A new row, then its nearest point in the smallest flat space through zero that holds the last named rows above it.
busis (3 x 31):
[[ -2  18  10 -14  22 -44  -4 -13  -3   0  -8 -14   0  -5 -17 -17   1  34
   21   8  19  -8   4   3  23   3  15 -12  24  14 -36]
 [ -9   7  13   1  13  -4   9 -16  22  14 -17 -28  -3  -1 -24   5 -11  18
   29   9  12  -9 -11   8   7  -2 -16  -8 -15  -2  -7]
 [ 15  -6 -26  -4 -29  38 -16  -6 -23 -32  33  22  -4  17  52  13  30 -22
  -24 -17 -13   8  28  -7 -28  15  22   2  16 -30  32]]
New rows:
[ 17  -4 -24 -31  -6 -27 -14  -7 -31  -5  21   2   2   7  23  -4 -11  26
  10  -2   2  19  32 -10   3   4  43  16  43   4 -24] -> [  9  11  -8 -16   3 -26 -16  -6 -25 -21  15  11   0   2  18 -15  20  14
  -6  -4   7   1  22  -5   7  10  33  -6  39   3 -19]
[ 23 -10   2  -3   2   5   7  -5 -15   4  28  22 -21  18  11  24  -8  -4
  -5   9 -25 -13  -2  -1  14  19  -8 -32   5 -26  15] -> [  3  -1  -6   0  -8  14  -3  -5  -3  -8   8   2  -2   6  13   6   8  -5
  -3  -4  -3   1   7  -1  -9   4   3   0   1 -11  11]
milez:
[[-38 -42   1   8  13  25 -25 -14 -38  20  -3  19 -25 -14  10 -15  14  35
  -23 -10 -46 -55   8  14   6 -17   5  19   1  11   5]
 [-25 -17  21   6 -27  35   9  -7   3  19  33  -2 -32 -23 -13 -13   2  15
  -19  24  18 -13  -3  -3 -22  22 -20 -21 -13  26 -24]
 [ -2  25   1  -6 -11   1 -15   8  11  -8  -7  23   3  22  21  31 -12  -9
    5 -17   1  -3 -11  14   8  -2   7  14  -4 -11   5]
 [ -1  32  27   7 -29  38  12   2   3   3 -11  22 -63   5 -44  11   1  16
  -26  20  43  19 -26  21  -7  29   0  -4 -21  -5 -15]]
New rows:
[-17  -6 -12 -10   8  -1  -3  -3   6  -1  20   8  -2   7  28  18 -16 -23
  25 -27 -15 -19   3   0   0 -16   0 -14  -6  15  20] -> [-11  -4  -4  -6  -4  -4 -14   2   8   0  13   6  21   5  33  13  -9  -8
   9 -14 -14 -18   4  -1   1  -7  -3   5   2   5   2]
[ 25  20  -2  -1   7  -4  -3  19 -11  16   5 -12  24   2  -3  13  20   4
  31  12   3   3 -20  11  -1   2 -12 -12   1 -21 -30] -> [10  9 -2 -2  0 -8  6  3  8 -5 -1 -6  8  4 -2  3 -3 -9  6  1  8 13 -1 -4
  0  2  0 -3  1 -4  0]
[  9   9   0   8 -20   2  -5 -30  23   5   8  10  32 -29   8 -25 -23 -22
  15  26  14 -23  -6 -13  -4  -6  15  16   1  38 -23] -> [ -6  -7   1  -3 -10  -1   2   0  12   3  23  -9  14  -7  14  -1  -6  -8
   6   4   4  -3   4 -10  -9   4 -11 -11   0  12  -8]
muva (2 x 31):
[[ 41  16   3   5  14  24   4 -25 -31   8  10  -7 -33   1 -11  17 -12   8
   28  25   4   8  11   8 -46   8  -7 -12 -17 -40  11]
 [ 16  33  10   2  25  25 -24 -17 -24  34  22  -5  -8   3 -25  14  -7   0
    2  19  19 -12   8   6 -29  -7  25  11  18 -24 -17]]
New rows:
[-14 -16  -2  -8  -6 -25  -2   0  29  -3 -26  -3  22   3   7   3  24  10
 -27   6  -7  -1 -17 -18   5  -7 -15 -16 -12   7  31] -> [-12 -16  -4  -1 -12 -13   9  10  14 -15 -10   3   8  -1  12  -8   4  -1
  -5 -11  -8   4  -5  -4  18   2  -9  -3  -5  15   5]
[-10  21  26   1 -21  10   4   8 -14 -12   0  -4   8  11  17 -20   1   1
 -22 -11  -1 -45 -21 -17  42   4 -13  14   8  17  -7] -> [-18  -4   0  -2  -4  -9  -4  10  12   0  -2   3  15   0   3  -7   5  -4
 -13 -10   0  -5  -4  -3  19  -5   6   7  10  16  -7]
[ 37  22   2  10  23  29 -17 -33 -27   4  15  -5 -16   0 -28   7 -15   3
  -3  28  20  12   9  -2 -49  -2  -3 -12  26 -26  12] -> [ 30  25   6   4  20  25  -9 -22 -28  21  16  -6 -22   2 -18  16 -10   4
  16  23  11  -1  10   7 -39   1   8  -1  -1 -33  -2]
zaga:
[[ -9  -4 -11   4  19   9  -5 -31  -9  25  10 -10  -1 -17  10  -5   9   1
   -5  -9   6  -1  14  -6 -11 -12  -2   8  -1   2  13]
 [-18 -14 -19  16  30  27   3 -55 -21  52  19 -24  -4 -29  25 -14  17   7
   -8 -18   1   7  26 -13 -23 -16  -8  18   4   6  25]]
New rows:
[ 11   2  11  -5 -12   8  -3  26  36 -17   8   3 -12  25  -8  11 -19 -15
  -6  21 -17   5   6  -2  21 -35  25  17 -27 -12  -1] -> [  6   6   6  -7  -9 -11  -3  18   8 -19  -6   9   2   9 -10   6  -6  -3
   2   6   2  -4  -9   5   8   4   4  -7  -3  -2  -9]
[ 11   6   7 -18  -9  -4  -5  37   8 -15   2   0   7  21  -7   3   0 -22
 -13  18  14 -18 -11   2  20  -5  11   9  -1  16  -2] -> [  7   8   6 -10  -8 -14  -7  19  10 -21  -7  11   2   9 -12   7  -6  -5
   2   7   4  -7  -9   6   9   3   5  -8  -4  -3  -9]
[ -8  30 -15  -6 -21 -11  -4   0  14 -11  10  32  -6  11   7  25  -2  -3
   0  -8  -1 -28   7  22  27  -5  21  20 -21   1 -15] -> [  5  10   2 -12   0 -16 -14   7   8 -15  -4  10   3   2 -11   8  -3  -7
   0   5  11 -11  -5   4   7  -4   6  -7  -7  -4  -5]
puvo, 3 rows:
[[-23  22  -7 -32   1   0  -7  10  20 -27 -13   6 -23  23   9  -2  35 -50
  -17  30  21 -26  26 -11   8   6  23  25  -5 -37 -31]
 [-17   9 -23  -9   9   1  15  -1   7  -1 -21  36 -14   1  -3  -1   5 -37
  -10  51  32   9   9 -23  24  21  -1   5   7 -27 -17]
 [-25  -3 -22   9   4   4  11  -4   3  12 -27  58   3 -10 -17  -1  -6 -46
  -18  61  45  21  -3 -23  18  25  -4  -6   3 -21 -18]]
New rows:
[ 13   8 -24  39   5  11   5  -2 -23  22   3  39  26  -4 -11  24 -33   7
   5  11  14   5 -24  -5   2  22  -3 -11  27  15  -5] -> [  0 -14  -8  23   2   2  10  -8 -10  22  -7  27  14 -18 -14   1 -23   5
   1  15  11  26 -16  -6   5  10 -16 -17   5  10   9]
[-13 -15  11 -18 -32  -5  -5 -20 -19 -14  17   5  -3 -24 -22   3 -27  28
  17   4  -6  44  -8  -6 -31   8 -10 -14  -7  18  -1] -> [  5 -12   3  17  -2   1   1  -4  -8  13   3   5  14 -11  -8   1 -15  14
   3  -8  -3  12 -13   4  -5  -1  -9 -12   0  15  10]
Ruk (2 x 31):
[[ 12  22  -6  29 -19   5 -23  33  39  11  12 -13 -21   5  14  17  21  25
   23  51  -1  48  11  -4  12 -17 -22  18 -21  -7  -8]
 [ 20  21  -7  23 -14  -2 -17  23  23  -1  -3 -27  -8  -4   5   3  25   5
   36  19   7  20  11  45   6  -4 -12   6 -13 -20  27]]
New rows:
[ 27  -4  -4   8 -13 -16 -22  -5  28   6  31 -22  10   9  -1   7  -9   0
 -18  24 -17  34  22  -7  -9  -5  -4  26   9  -9 -31] -> [  1   6  -1  10  -7   3  -8  12  15   7   8   1 -10   4   6   9   4  13
   2  23  -3  21   3 -16   5  -9  -9   8  -8   2 -13]
[ 14  21  -4  11 -14  16  -6  11  30   2   0 -16  -9   3  10  -1  27   4
  28  21  -6   9   5  19   6  17  -8  -4  -1   8 -10] -> [ 10  12  -4  15  -9   0 -11  16  17   2   2 -13  -8   0   5   5  14   7
  18  18   2  18   6  15   5  -5  -9   6  -9  -9   8]
rapa:
[[ 49  18  40 -20 -36 -25  18 -44  27  17 -23  13 -39 -23 -12  -6 -13 -26
  -15  -2 -28  12 -18  -9   7  -7  -2  14 -27  -4  21]
 [ 43  14  33 -15 -30 -23  15 -40  21  19 -19  10 -40 -18 -13  -3 -16 -21
  -11  -2 -20   8 -16  -9  12 -11  -2  10 -22  -5  23]]
New rows:
[ 23   9  13   4  23   1  11   0  -9  12   5   2 -20  39  11   0  -8 -19
  22  12   7 -10 -35  -7  31 -36 -18 -13   8 -13  36] -> [  7  -4  -2   7   1  -8   0 -12  -7  19   1  -4 -29   5 -12   8 -20   3
   6  -1  14  -8  -4  -6  24 -20  -1  -7   3  -6  21]
[ 14  19  13  -4 -14   2  21   6  17 -24 -28  17  -3 -42  14   7  36 -32
  13 -12 -22  24  10 -23 -14  10   4 -14   0 -18 -26] -> [ 12  11  17 -14 -15  -2   7  -5  17 -11 -10   8  12 -14   6 -10  14 -13
 -12   0 -24  12  -4   2 -20  17   0  12 -13   5 -12]
meba, 2 rows:
[[ 20   6  -2  14 -19  18 -19 -24  -8  19  17  41 -12  16 -12   5   5 -17
  -16   4  -6 -10 -11   7  -5  16   4   1 -13   6   1]
 [-21  -7   2 -15  21 -19  19  26   9 -21 -19 -44  13 -18  13  -5  -5  19
   18  -5   6  11  12  -7   8 -16  -4   0  15  -6  -1]]
New rows:
[ 18  -5  -8  -8 -24  13   2 -18   2  -8   9  20 -29   4   0  10 -16 -13
   1  -8 -11   0  -6  -9  -6  36  22 -11 -29  -9   7] -> [ 11   4  -1   8 -11  10 -10 -14  -5  11  10  23  -7   9  -7   3   3 -10
  -9   2  -3  -6  -6   4  -4   9   2   0  -8   3   1]
[-20 -12   6  -5   7 -18   5  29  -4 -12 -14 -39   2 -24  14  -4   5   9
  24  19   5 -10  -7  11   1 -13  -6 -14  -4  -3   8] -> [-16  -4   2 -10  13 -14  16  18   5 -13 -12 -30   9 -11   9  -4  -4  12
  11  -2   5   7   8  -6   0 -13  -3  -2   8  -5  -1]
kuran, 2 rows:
[[ 17 -31 -47 -15  -4   9   3  -4 -26 -20   4  17  31   6  -3  22  -5 -23
  -51  25  11  24   5  26  12 -18  -9  57  -6 -47 -10]
 [-41   1 -23   7 -10 -21  17  -6   0 -12  -6  19   1  18 -26  -4 -25 -31
   11 -11 -35  34 -20  17   7 -38  -6 -18  -3   8 -18]]
New rows:
[  2   4 -15  -3 -11 -10   0   8  41  -2   5  19  -4  10   3  -1  -7   1
  17  -6  -5  -4 -13   0   3 -13  17 -29  -2  28 -12] -> [-16   8   5   6  -2  -8   4  -1   6   2  -3   1  -7   4  -7  -7  -6  -3
  16  -9 -13   4  -7  -2  -1  -6   1 -19   1  14  -3]
[-16 -17   5   0  11  18   7  -5  18  -2  -3  -1   7  10   8  -4   7 -12
  37 -13 -22  37   2  -5  21 -25  -6 -21   7  -9   7] -> [-17   4  -3   4  -3  -9   6  -2   3  -2  -3   5  -3   6  -9  -4  -8  -9
  10  -7 -14   9  -8   3   1 -12  -1 -13   0   8  -5]
Veni (2 x 31):
[[-37  -8   1  35  -5  12   3   8  31 -13 -30  -8 -10 -45  48  -4  16 -10
  -32   3   2  -2  35   0 -36  13  23 -16   6  13 -13]
 [ 24  26  -7   6 -32   4   4  13  -7  38  11  37   8  21   6  20  14 -14
   31 -17  -2  29  -6   0  38 -25 -17  -5  21 -21  15]]
New rows:
[  0 -16   9  -7  29   9 -12 -11   3  -3   6  13  18  20  13   5 -24  16
 -26  -6 -10 -14   6   0  -5  52  18  -5  -3  18 -16] -> [ -7 -10   3  -5  13  -2  -2  -6   1 -14  -2 -14  -2  -5  -6  -8  -7   6
 -10   7   1 -12   0   0 -13   9   5   3  -9   8  -5]
[ 18  22   8  -5  -4   1   9 -22 -30  16  14  20  28  17 -35   4 -19 -20
  21   9   7   5 -22  -8  49  -3 -12   3 -14  -9   6] -> [ 26  10  -2 -19  -3  -6  -1  -2 -19  15  19  12   7  30 -26   6  -6   3
  24  -5  -2   7 -21   0  28 -12 -16   8   1 -11  10]
Vaze:
[[ -8 -21 -15  17  -3  -6 -15   4  22 -11  11  16 -15   4   0 -29 -26  11
    2 -15 -31 -12   2  12  24  -5   3  25  -1  -7   6]
 [ -7 -14 -21   5  -2  -3   8   6  22 -16  10  10 -17   5  -6 -28  -3   7
   -6 -15 -12   0   5  12  11  -2  -2   3   3 -13  12]
 [-18 -33 -34  48 -13 -11  -7  -1  54 -11  20  27  -9   4   6 -47 -26  17
    4 -20 -41 -14   9  25   5   4 -12   1 -12  -8  21]
 [ -3 -29 -29  15 -10  -3   5   9  36 -24  12  16 -21   3  -2 -35  -9   6
  -12 -18 -22  -4   9  16  13  -8  -1   4   3 -16  18]
 [-11 -14 -17  33  -6 -13 -13  12  20   1   9   6 -13   2   7 -25 -20   4
    0 -19 -28 -15  -5  22  -1   3 -19  16  -7 -11   7]]
New rows:
[ -8 -25   1  36   3   4 -29  -9  -5   4  29  17 -24 -24   3 -19 -53   5
  12   5  -7 -10  23 -13  12  22 -19  29   7 -33  -6] -> [ -8 -12  -4  22  -2  -8 -24   2  10   3   7  10  -5   2   6 -16 -29   8
   9  -9 -30 -16  -4   9  16  -1  -1  27  -6   0  -2]
[  1  30  29   7  26 -23  17 -11 -28  -1  16   9 -15 -12   7  38 -14  -3
 -38  10   1  15 -25   6 -19  -4  -7   8  20  21  15] -> [  4  14  12  -7   4  -1  -3   6 -21  10  -8 -14   2  -2   2  17   6  -9
  -1   3  10   0  -9  -2  -9   2  -7   4   1   0  -9]
Dibu, 4 rows:
[[  2  -7 -50  -3 -26 -13  21  13  22 -35 -43 -18  29 -19 -22  17   1  10
   -5  26   6 -23  24 -17   9 -25 -14  24  11 -24  20]
 [  3 -18  -9 -17  -3 -28  -3   4   0  -1 -25  12  34   6  15  12  -3   8
    1  13   2 -34   0 -16 -14   3   0  19  -2 -40  13]
 [  2 -25 -49 -25 -20 -12  19 -15   0 -27 -33   7  37  -9 -16   1 -13   9
    6  15  10 -17  42 -27  -4  30  -7  28  15 -23  -4]
 [ -6   8 -47  -7 -14  -8  22  14  21 -42 -31 -23  20 -14 -20  28   9   3
    6  31   9 -20  14  -4  12 -27 -32  20   7 -19  23]]
New rows:
[ 13   2  14  36   4  11 -18 -12  40   3  -5 -23 -17   4  31  -9  34  -8
 -15  -4  -8  -9 -32   0   5  -7  -4 -15  -7   6   0] -> [  2  10  20  17   3   1  -8  14   6  12   6  -7 -13   0   6   1   7  -1
  -9  -4  -6   2 -20   9   3 -27   7 -11  -7   5   8]
[-12 -12 -22   3   8   9  12  -7 -12  27  21 -11  -9   0 -27 -23 -23  -3
 -31  -5 -13  17   6  -1  -8 -17  13 -11  11  54 -11] -> [  5  -1   2  16 -10  18   3  -6   1   6   8  -5 -18 -10 -15 -20  -6   0
 -11 -15  -4  25  12  -1   9   2  17 -10   6  27 -14]
[  4 -22 -14  -7 -18 -28   8  -4 -50   5  -5 -11  19   2 -33 -10  16 -19
  19  -2  -7   3   6   3  -1  12   1  -3   7 -30  -1] -> [  1 -10 -11 -11  -4  -5   3  -7  -4  -4  -8   7  13   0  -1  -1  -5   3
   3   3   3  -6  12  -9  -4  16   0   9   4  -9  -3]
nuf (4 x 31):
[[  4  12  18   8  -1   0   4  -5   7 -27   6  29   8  26   5 -35  -2  16
    3 -14 -13 -42   5  -4 -11 -18 -35 -19  -7  11   4]
 [-32 -15   5  12   5 -12  33 -26  21 -23  -8  12 -25  20 -14 -54 -14   4
    1  18 -27 -23  -8 -13  -8 -18 -14   2 -14  30 -18]
 [-13  -6   3  18  29 -11  20 -28  15 -23  16  46   4  35   6 -24 -14  21
    3 -11 -26 -49  -7  -4 -35 -28 -43 -18  -7   2 -12]
 [ -3   9  19  11  -9   8   2   2  -2 -21   8  14   4  19  -4 -22  -3  18
   -4 -11   0 -25   8 -11 -15 -17 -23 -14 -11  16   3]]
New rows:
[ -4 -10  -7 -14  24 -10   9 -17  28  -9  -3  39  -4   7  -3 -17   0  -5
   0 -15 -13 -26 -15   9 -13  -3 -22  -6   8 -15 -22] -> [ -1  -6  -9   2  25 -16  12 -21  16  -6   2  27   2  14  11 -13  -5   0
   9  -1 -24 -25 -10   8  -7  -7 -19  -5   4  -9  -8]
[  9  18  11  14 -34  -9  13  20 -21  47  30 -11 -10 -21  -2   6   8   0
  -9   8  -2  10 -14   9  17   6   8   9   2 -25 -18] -> [  4   1  -3  -5  -6   4  -8   9  -7  10  -2 -14   1 -12  -1  16   4  -5
  -2   2  10  18   2   2   7   9  14   6   3  -4   3]
